Below are the code and all the weights of a small trained network. Each question names an input and a target symbol and asks about switching units off, where a switched-off unit gives its printed mean instead of its output.

import numpy as np


def w(rows, s, z=0):
    codes = np.array(rows[::2]) - 128.0
    scale = np.full(codes.shape[1], s)
    scale[-1] = z or s
    return codes * scale


def norm(h):
    return h / np.sqrt((h * h).mean(-1, keepdims=True) + 1e-5)


def f(y):
    return np.maximum(y, 0)


def softmax(a):
    e = np.exp(a - a.max(-1, keepdims=True))
    return e / e.sum(-1, keepdims=True)


def log_softmax(a):
    a = a - a.max(-1, keepdims=True)
    return a - np.log(np.exp(a).sum(-1, keepdims=True))


def net(x, mask):
    ids = ['βεζηθλστ'.index(c) for c in x.split()]
    T = len(ids)
    res = E[ids] + P[:T]
    r = norm(res)
    for j in range(2):
        rows = slice(4 * j, 4 * j + 4)
        q, k, v = (r @ M[0][rows].T for M in (Q, K, V))
        z = softmax(np.where(np.tri(T) > 0, q @ k.T / 4**0.5, -1e9)) @ v
        o = O[0][rows]
        res = res + np.where(mask[j], z, o[:, -1]) @ o[:, :-1]
    y = f(norm(res) @ A[0][:, :-1].T + A[0][:, -1])
    res = res + np.where(mask[2:6], y, B[0][:, -1]) @ B[0][:, :-1]
    return log_softmax(norm(res)[-1] @ U[:, :-1].T + U[:, -1])


Q, K, V, O, A, B = {}, {}, {}, {}, {}, {}
E = w([
[153,212,51,81,151,107],'β',
[98,146,174,75,245,249],'ε',
[131,144,130,60,235,143],'ζ',
[139,220,114,82,101,236],'η',
[155,177,168,153,235,152],'θ',
[17,129,126,178,126,193],'λ',
[101,143,187,46,127,95],'σ',
[107,176,204,143,117,78],'τ',
],0.014)
P = w([
[57,253,41,79,240,129],'0',
[76,227,53,93,216,128],'1',
[86,213,69,101,192,127],'2',
[107,182,56,104,182,118],'3',
[117,161,64,111,172,118],'4',
[130,145,62,118,158,117],'5',
[141,132,64,124,145,119],'6',
[155,119,65,125,131,115],'7',
[164,109,71,137,110,119],'8',
[174,100,73,141,90,122],'9',
[183,89,76,148,73,120],'10',
[197,83,70,144,84,128],'11',
[218,79,59,146,76,133],'12',
],0.0063)
Q[0] = w([
[20,140,235,155,96,102],'H0',
[154,139,136,109,238,231],'H0',
[163,157,162,112,130,188],'H0',
[200,251,121,58,177,96],'H0',
[165,141,86,31,128,133],'H1',
[83,127,67,86,65,58],'H1',
[76,78,91,77,178,170],'H1',
[112,111,125,133,84,193],'H1',
],0.019)
K[0] = w([
[30,183,227,113,137,101],'H0',
[141,40,182,110,106,200],'H0',
[117,59,141,138,156,127],'H0',
[165,111,167,193,42,6],'H0',
[147,99,87,186,82,121],'H1',
[47,147,185,216,70,55],'H1',
[176,76,209,167,95,144],'H1',
[107,159,175,114,93,180],'H1',
],0.019)
V[0] = w([
[118,103,138,15,101,41],'H0',
[2,70,75,128,51,118],'H0',
[180,171,164,240,138,76],'H0',
[125,42,71,194,224,93],'H0',
[113,125,143,130,87,72],'H1',
[224,131,162,39,125,60],'H1',
[51,138,85,90,145,82],'H1',
[99,170,182,184,135,66],'H1',
],0.013)
O[0] = w([
[71,125,187,127,59,42,174],'H0',
[110,251,111,95,112,122,2],'H0',
[139,70,97,176,236,83,49],'H0',
[139,106,99,28,198,137,72],'H0',
[149,124,90,125,169,165,25],'H1',
[137,213,84,44,99,191,132],'H1',
[147,91,117,101,52,100,226],'H1',
[170,148,108,158,143,190,77],'H1',
],0.012,0.0087)
A[0] = w([
[220,108,172,131,114,122,140],'N0',
[197,226,110,144,117,5,179],'N1',
[53,131,83,153,52,153,12],'N2',
[188,145,53,181,123,76,251],'N3',
],0.018,0.0029)
B[0] = w([
[103,159,60,173,179,123,204],'N0',
[194,142,230,160,223,121,243],'N1',
[69,150,32,143,206,177,254],'N2',
[144,109,144,99,5,137,211],'N3',
],0.016,0.0072)
U = w([
[104,77,199,136,111,246,2],'β',
[207,106,69,175,28,199,142],'ε',
[90,77,80,8,112,58,114],'ζ',
[35,159,15,159,129,184,96],'η',
[165,19,32,158,202,144,131],'θ',
[188,191,143,108,193,183,158],'λ',
[34,202,203,156,92,121,109],'σ',
[164,73,187,237,100,81,181],'τ',
],0.011,0.0046)

Each question gives the input, a string of symbols that net reads in full, and the target symbol t.
The units are the heads (4 rows each of Q, K, V and O) and the neurons (one row each of A and B). Each row of codes is followed by its name. A weight is (code - 128) times the scale printed after its matrix; where a second scale follows, it is the last column's (O, A, B and U).
mask holds one flag per unit, heads first, then neurons. A switched-off unit (its flag False) gives its mean, the last column of its rows in O or B, instead of its output. The means were averaged over made-up inputs and are rounded, as every weight is.
A unit's drop is (log p(t) with every unit on - log p(t) with that unit switched off) / (log p(t) with every unit on - log p(t) with every unit switched off).
The circuit of an input: a set's keep is (log p(t) with only the set's units on - log p(t) with every unit switched off) / (log p(t) with every unit on - log p(t) with every unit switched off). Starting from all 6 units, units are removed one at a time, each time the one whose removal leaves the highest keep (on an exact tie, the one counted first), for as long as the keep stays at least 0.8.
circuit, biggest first: the units of the circuit, biggest drop first
top k neurons: the k neurons with the biggest drops, biggest first
which heads matter: for each layer, one digit per head in row order, 1 if its drop is at least 0.15 and else 0, layers parted by /
drop of u: that unit's drop, to one decimal
input θ θ ζ ζ σ ζ ε ζ λ θ, target λ: circuit, biggest first : (H0)
input σ ζ ζ ζ ζ ζ ε ζ σ η η β, target λ: which heads matter : 01
input ζ ζ β, target λ: which heads matter : 00
input σ σ η η ε ζ σ σ η η, target σ: which heads matter : 10
input τ σ θ τ λ η ζ λ η σ ζ β, target τ: which heads matter : 00
input β η β η ζ ζ ζ β ζ σ θ, target σ: which heads matter : 10
input ζ σ β ζ β ζ, target ζ: which heads matter : 10
input ζ ζ λ σ ζ λ η, target λ: which heads matter : 10
input η ζ ζ β η ζ λ, target η: top 2 neurons : (N2, N1)
input λ β ζ σ ζ η ζ, target η: circuit, biggest first : (H0, N2)
input σ ζ β ζ τ η λ τ σ, target ε: top 2 neurons : (N3, N1)
input ζ η τ ζ θ ζ τ β, target ε: circuit, biggest first : (H1, N3)
input ζ η ζ ζ ζ β ζ, target ζ: circuit, biggest first : (H0, N1)
input θ β ζ, target θ: circuit, biggest first : (H0)
input ζ ζ ζ ζ σ ζ ζ η σ λ ζ θ, target λ: which heads matter : 00
input ζ τ ζ, target τ: which heads matter : 10
input ζ η β β τ η σ, target ε: which heads matter : 11
input θ ζ λ ζ θ β β ζ β, target τ: which heads matter : 01
input ζ ε ζ σ ζ σ τ σ ζ τ η, target τ: drop of H0 : 2.1
input ζ θ ζ λ ζ, target λ: drop of H0 : 2.2
input ζ θ θ ζ β τ ε β σ ζ, target σ: drop of H0 : 1.0
input ζ τ η β ζ β σ β θ, target σ: drop of H0 : 0.7
input ζ λ β η, target λ: top neuron : (N1)
